Below are the code and all the weights of a small trained network. Each question names an input and a target symbol and asks about switching units off, where a switched-off unit gives its printed mean instead of its output.

import numpy as np


def w(rows, s, z=0):
    codes = np.array(rows[::2]) - 128.0
    scale = np.full(codes.shape[1], s)
    scale[-1] = z or s
    return codes * scale


def norm(h):
    return h / np.sqrt((h * h).mean(-1, keepdims=True) + 1e-5)


def f(y):
    return np.maximum(y, 0)


def softmax(a):
    e = np.exp(a - a.max(-1, keepdims=True))
    return e / e.sum(-1, keepdims=True)


def log_softmax(a):
    a = a - a.max(-1, keepdims=True)
    return a - np.log(np.exp(a).sum(-1, keepdims=True))


def net(x, mask):
    ids = ['αβγεζηθλμξπστψω'.index(c) for c in x.split()]
    T = len(ids)
    res = E[ids] + P[:T]
    u = 0
    for l in range(2):
        q, k, v = (norm(res) @ M[l].T for M in (Q, K, V))
        z = softmax(np.where(np.tri(T) > 0, q @ k.T / 3**0.5, -1e9)) @ v
        res = res + np.where(mask[u], z, O[l][:, -1]) @ O[l][:, :-1]
        u += 1
        y = f(norm(res) @ A[l][:, :-1].T + A[l][:, -1])
        res = res + np.where(mask[u : u + 4], y, B[l][:, -1]) @ B[l][:, :-1]
        u += 4
    return log_softmax(norm(res)[-1] @ U[:, :-1].T + U[:, -1])


Q, K, V, O, A, B = {}, {}, {}, {}, {}, {}
E = w([
[154,127,85,149],'α',
[88,148,171,155],'β',
[137,147,245,111],'γ',
[165,86,67,181],'ε',
[143,108,150,98],'ζ',
[178,113,155,103],'η',
[180,94,102,143],'θ',
[115,155,248,88],'λ',
[136,177,152,88],'μ',
[115,134,207,117],'ξ',
[144,109,158,146],'π',
[126,207,193,37],'σ',
[104,205,189,171],'τ',
[181,81,153,156],'ψ',
[149,185,211,61],'ω',
],0.016)
P = w([
[117,132,131,126],'0',
[139,98,2,52],'1',
[162,46,184,189],'2',
[226,205,164,115],'3',
[59,107,91,100],'4',
[162,63,150,189],'5',
[193,199,151,127],'6',
[49,117,90,112],'7',
[162,60,183,184],'8',
[224,193,151,111],'9',
],0.016)
Q[0] = w([
[110,87,95,132],'0.h1',
[142,90,176,249],'0.h1',
[152,161,121,170],'0.h1',
],0.014)
K[0] = w([
[216,40,93,177],'0.h1',
[56,103,18,253],'0.h1',
[125,210,85,129],'0.h1',
],0.0065)
V[0] = w([
[99,2,85,33],'0.h1',
[159,163,203,121],'0.h1',
[174,51,145,72],'0.h1',
],0.008)
O[0] = w([
[62,98,58,110,5],'0.h1',
[140,91,63,140,247],'0.h1',
[244,95,144,84,98],'0.h1',
],0.011,0.0035)
A[0] = w([
[48,43,175,155,217],'0.n1',
[243,95,68,214,136],'0.n2',
[187,18,193,254,253],'0.n3',
[102,146,5,75,230],'0.n4',
],0.0088,0.0033)
B[0] = w([
[107,127,58,44,186],'0.n1',
[83,182,187,120,175],'0.n2',
[146,41,186,79,255],'0.n3',
[118,113,89,4,170],'0.n4',
],0.013,0.0084)
Q[1] = w([
[119,86,119,100],'1.h1',
[225,82,170,2],'1.h1',
[84,216,94,112],'1.h1',
],0.0086)
K[1] = w([
[108,188,75,101],'1.h1',
[56,92,88,65],'1.h1',
[183,124,152,3],'1.h1',
],0.011)
V[1] = w([
[208,8,234,134],'1.h1',
[69,110,71,101],'1.h1',
[5,179,158,253],'1.h1',
],0.0063)
O[1] = w([
[248,95,119,137,134],'1.h1',
[94,85,128,134,159],'1.h1',
[163,109,112,224,3],'1.h1',
],0.013,0.0067)
A[1] = w([
[166,179,132,127,7],'1.n1',
[150,254,122,84,90],'1.n2',
[90,131,22,133,94],'1.n3',
[58,44,99,228,252],'1.n4',
],0.0086,0.0014)
B[1] = w([
[116,209,203,74,169],'1.n1',
[59,93,131,192,255],'1.n2',
[161,122,165,68,152],'1.n3',
[155,80,1,114,150],'1.n4',
],0.0092,0.0045)
U = w([
[135,109,90,157,215],'α',
[124,95,102,148,167],'β',
[217,86,101,122,151],'γ',
[43,37,192,159,62],'ε',
[99,152,22,2,140],'ζ',
[167,106,112,111,108],'η',
[166,97,121,110,92],'θ',
[173,122,141,92,55],'λ',
[33,175,153,150,135],'μ',
[155,73,163,110,72],'ξ',
[163,87,149,121,105],'π',
[43,172,129,71,127],'σ',
[184,166,199,189,254],'τ',
[182,99,163,132,175],'ψ',
[208,209,179,63,52],'ω',
],0.011,0.0045)

Each question gives the input, a string of symbols that net reads in full, and the target symbol t.
The units are the heads (3 rows each of Q, K, V and O) and the neurons (one row each of A and B). Each row of codes is followed by its name. A weight is (code - 128) times the scale printed after its matrix; where a second scale follows, it is the last column's (O, A, B and U).
mask holds one flag per unit, layer by layer, with each layer's heads first. A switched-off unit (its flag False) gives its mean, the last column of its rows in O or B, instead of its output. The means were averaged over made-up inputs and are rounded, as every weight is.
A unit's drop is (log p(t) with every unit on - log p(t) with that unit switched off) / (log p(t) with every unit on - log p(t) with every unit switched off).
The circuit of an input: a set's keep is (log p(t) with only the set's units on - log p(t) with every unit switched off) / (log p(t) with every unit on - log p(t) with every unit switched off). Starting from all 10 units, units are removed one at a time, each time the one whose removal leaves the highest keep (on an exact tie, the one counted first), for as long as the keep stays at least 0.8.
units of the circuit, in order: the units of the circuit, biggest drop first
most important unit: the unit with the biggest drop
top k neurons: the k neurons with the biggest drops, biggest first
top k neurons in layer l: the k neurons of layer l with the biggest drops, biggest first
drop of u: that unit's drop, to one decimal
input τ τ τ λ, target τ: top 3 neurons : 0.n1, 0.n3, 0.n4
input τ σ θ ψ τ α, target ε: units of the circuit, in order : 0.n3, 1.h1
input η τ γ ω τ α γ, target τ: top 3 neurons : 0.n4, 0.n1, 0.n3
input ω γ π τ τ μ, target ε: units of the circuit, in order : 0.n3, 1.h1, 0.h1
input ω α ζ τ η σ τ ξ, target ζ: most important unit : 0.n1
input ζ ω τ σ τ α π τ ω, target ε: units of the circuit, in order : 1.h1, 0.n3
input β α λ τ ε α τ τ, target μ: units of the circuit, in order : 0.n3, 1.h1, 0.n4, 1.n2
input π λ λ γ τ, target ζ: top 3 neurons in layer 0 : 0.n3, 0.n2, 0.n1
input ε τ τ γ τ ξ τ τ, target μ: units of the circuit, in order : 0.n3, 1.n2, 1.h1, 0.n4
input μ λ ω ψ τ, target ζ: top 3 neurons : 0.n3, 0.n1, 0.n2
input α τ τ ξ, target τ: units of the circuit, in order : 0.n1, 0.h1, 0.n3, 1.h1
input γ β σ λ τ τ β, target τ: top 3 neurons in layer 0 : 0.n4, 0.n1, 0.n3
input τ π ψ γ τ η, target ε: top 2 neurons : 0.n3, 0.n2
input λ ω γ π τ σ, target ε: top 2 neurons in layer 0 : 0.n3, 0.n4
input τ α ω π ζ τ γ ψ, target ζ: units of the circuit, in order : 0.n1
input ψ ω β α τ μ ε, target τ: top 2 neurons in layer 0 : 0.n2, 0.n4
input μ α ω θ η ε τ, target τ: top 3 neurons in layer 0 : 0.n4, 0.n1, 0.n3
input τ γ γ θ γ τ τ τ τ α, target τ: top 3 neurons : 0.n4, 0.n1, 1.n2
input ω ξ μ ω τ ω, target ε: top 2 neurons : 0.n3, 0.n4
input π λ σ τ τ τ π, target τ: most important unit : 0.n4
input ζ τ ω ω τ σ α τ α, target ε: top 3 neurons : 0.n3, 0.n2, 0.n4
input γ τ ω ω τ μ τ τ λ λ, target τ: drop of 0.n1 : 0.2
